Below are the code and all the weights of a small trained network. Each question names an input and a class and asks about switching units off, where a switched-off unit gives its printed mean instead of its output.

import numpy as np


def w(rows, s, z=0):
    codes = np.array(rows[::2]) - 128.0
    scale = np.full(codes.shape[1], s)
    scale[-1] = z or s
    return codes * scale


def f(y):
    return y / 2 * (1 + np.tanh(0.7978845608 * (y + 0.044715 * y**3)))


def log_softmax(a):
    a = a - a.max(-1, keepdims=True)
    return a - np.log(np.exp(a).sum(-1, keepdims=True))


def net(x, mask):
    res = np.array(x, float).reshape(1, 4) / 4 @ E
    y = f(res @ A[0][:, :-1].T + A[0][:, -1])
    res = res + np.where(mask, y, B[0][:, -1]) @ B[0][:, :-1]
    return log_softmax(res[-1] @ U[:, :-1].T + U[:, -1])


A, B = {}, {}
E = w([
[28,202,150],'x0',
[130,128,127],'x1',
[12,88,13],'x2',
[142,214,2],'x3',
],0.0086)
A[0] = w([
[83,143,148,79],'n0',
[151,139,171,145],'n1',
[225,100,82,1],'n2',
[125,108,108,116],'n3',
[99,113,196,56],'n4',
[107,93,187,176],'n5',
[144,179,120,131],'n6',
[179,124,77,117],'n7',
[154,96,144,69],'n8',
[163,142,133,106],'n9',
[146,145,64,128],'n10',
[114,131,134,128],'n11',
[139,67,104,120],'n12',
[91,128,147,104],'n13',
[113,130,136,127],'n14',
[102,119,109,171],'n15',
[111,78,129,137],'n16',
[96,114,93,75],'n17',
[112,27,106,149],'n18',
[104,133,69,105],'n19',
[186,122,171,36],'n20',
[122,146,124,121],'n21',
[142,146,152,134],'n22',
[123,113,135,118],'n23',
[51,166,160,95],'n24',
[186,130,171,48],'n25',
[148,129,85,43],'n26',
[142,111,136,95],'n27',
[80,165,89,29],'n28',
[181,133,153,172],'n29',
[122,134,109,120],'n30',
[112,99,127,122],'n31',
[146,182,122,131],'n32',
[91,162,146,162],'n33',
[131,144,129,116],'n34',
[158,133,64,19],'n35',
[88,121,93,204],'n36',
[150,253,157,112],'n37',
[119,127,130,136],'n38',
[90,109,142,87],'n39',
[196,157,171,176],'n40',
[172,118,107,171],'n41',
[146,58,129,78],'n42',
[147,129,149,149],'n43',
[76,133,175,130],'n44',
[55,154,158,60],'n45',
[179,162,35,157],'n46',
],0.018,0.0081)
B[0] = w([
[145,107,105,149],'n0',
[111,87,122,194],'n1',
[38,61,160,184],'n2',
[127,130,129,139],'n3',
[72,83,140,184],'n4',
[154,88,101,235],'n5',
[112,169,139,159],'n6',
[160,104,123,179],'n7',
[137,140,120,156],'n8',
[116,123,112,150],'n9',
[138,89,135,189],'n10',
[129,125,128,133],'n11',
[145,179,126,173],'n12',
[141,116,121,147],'n13',
[134,124,128,133],'n14',
[145,119,127,173],'n15',
[142,169,123,172],'n16',
[117,80,140,160],'n17',
[130,249,123,223],'n18',
[138,100,131,186],'n19',
[187,142,104,193],'n20',
[116,137,131,131],'n21',
[103,125,134,158],'n22',
[127,130,128,133],'n23',
[157,50,107,193],'n24',
[188,124,98,195],'n25',
[162,128,114,141],'n26',
[125,126,124,136],'n27',
[49,145,171,170],'n28',
[138,70,137,215],'n29',
[127,121,139,137],'n30',
[125,145,113,146],'n31',
[104,175,132,161],'n32',
[114,125,155,175],'n33',
[120,136,127,127],'n34',
[201,119,101,159],'n35',
[178,129,115,214],'n36',
[60,255,156,211],'n37',
[135,126,134,133],'n38',
[140,141,116,147],'n39',
[134,52,127,249],'n40',
[162,122,108,182],'n41',
[138,177,136,175],'n42',
[110,110,127,166],'n43',
[136,96,128,187],'n44',
[185,64,102,175],'n45',
[120,61,137,238],'n46',
],0.025,0.011)
U = w([
[149,150,147,168],'0',
[65,121,197,2],'1',
[97,250,183,196],'2',
],0.013,0.0008)

Each question gives the input, the list of numbers given to net, and the class t.
The units are the neurons (one row each of A and B). Each row of codes is followed by its name. A weight is (code - 128) times the scale printed after its matrix; where a second scale follows, it is the last column's (A, B and U).
mask holds one flag per neuron, in row order. A switched-off neuron (its flag False) gives its mean, the last column of its row in B, instead of its output. The means were averaged over made-up inputs and are rounded, as every weight is.
A unit's drop is (log p(t) with every unit on - log p(t) with that unit switched off) / (log p(t) with every unit on - log p(t) with every unit switched off).
The circuit of an input: a set's keep is (log p(t) with only the set's units on - log p(t) with every unit switched off) / (log p(t) with every unit on - log p(t) with every unit switched off). Starting from the 12 units with the biggest drops (on a tie, the unit counted first), units are removed one at a time, each time the one whose removal leaves the highest keep (on an exact tie, the one counted first), for as long as the keep stays at least 0.8.
circuit, biggest first: the units of the circuit, biggest drop first
unit that matters most: the unit with the biggest drop
top k neurons: the k neurons with the biggest drops, biggest first
drop of u: that unit's drop, to one decimal
input [-2,-2,-1,6], class 1: unit that matters most : n46
input [0,4,-2,7], class 1: top 2 neurons : [n46 n18]
input [7,4,1,6], class 1: top 3 neurons : [n18 n24 n46]
input [1,7,5,-8], class 0: top 2 neurons : [n37 n5]
input [8,-6,2,-2], class 0: top 2 neurons : [n45 n2]
input [1,7,7,-7], class 0: top 2 neurons : [n37 n45]
input [0,-3,-3,8], class 1: top 3 neurons : [n46 n18 n10]
input [6,-6,8,-2], class 0: top 2 neurons : [n36 n45]
input [2,3,2,6], class 1: top 2 neurons : [n28 n46]
input [8,5,-3,1], class 2: top 2 neurons : [n37 n46]
input [7,-8,7,-3], class 0: top 2 neurons : [n45 n36]
input [5,-5,-1,5], class 2: drop of n37 : 0.3
input [6,-1,-7,-1], class 1: drop of n40 : 0.1
input [-5,-5,-6,3], class 1: circuit, biggest first : [n2]
input [-8,-3,-2,7], class 1: drop of n2 : 1.6
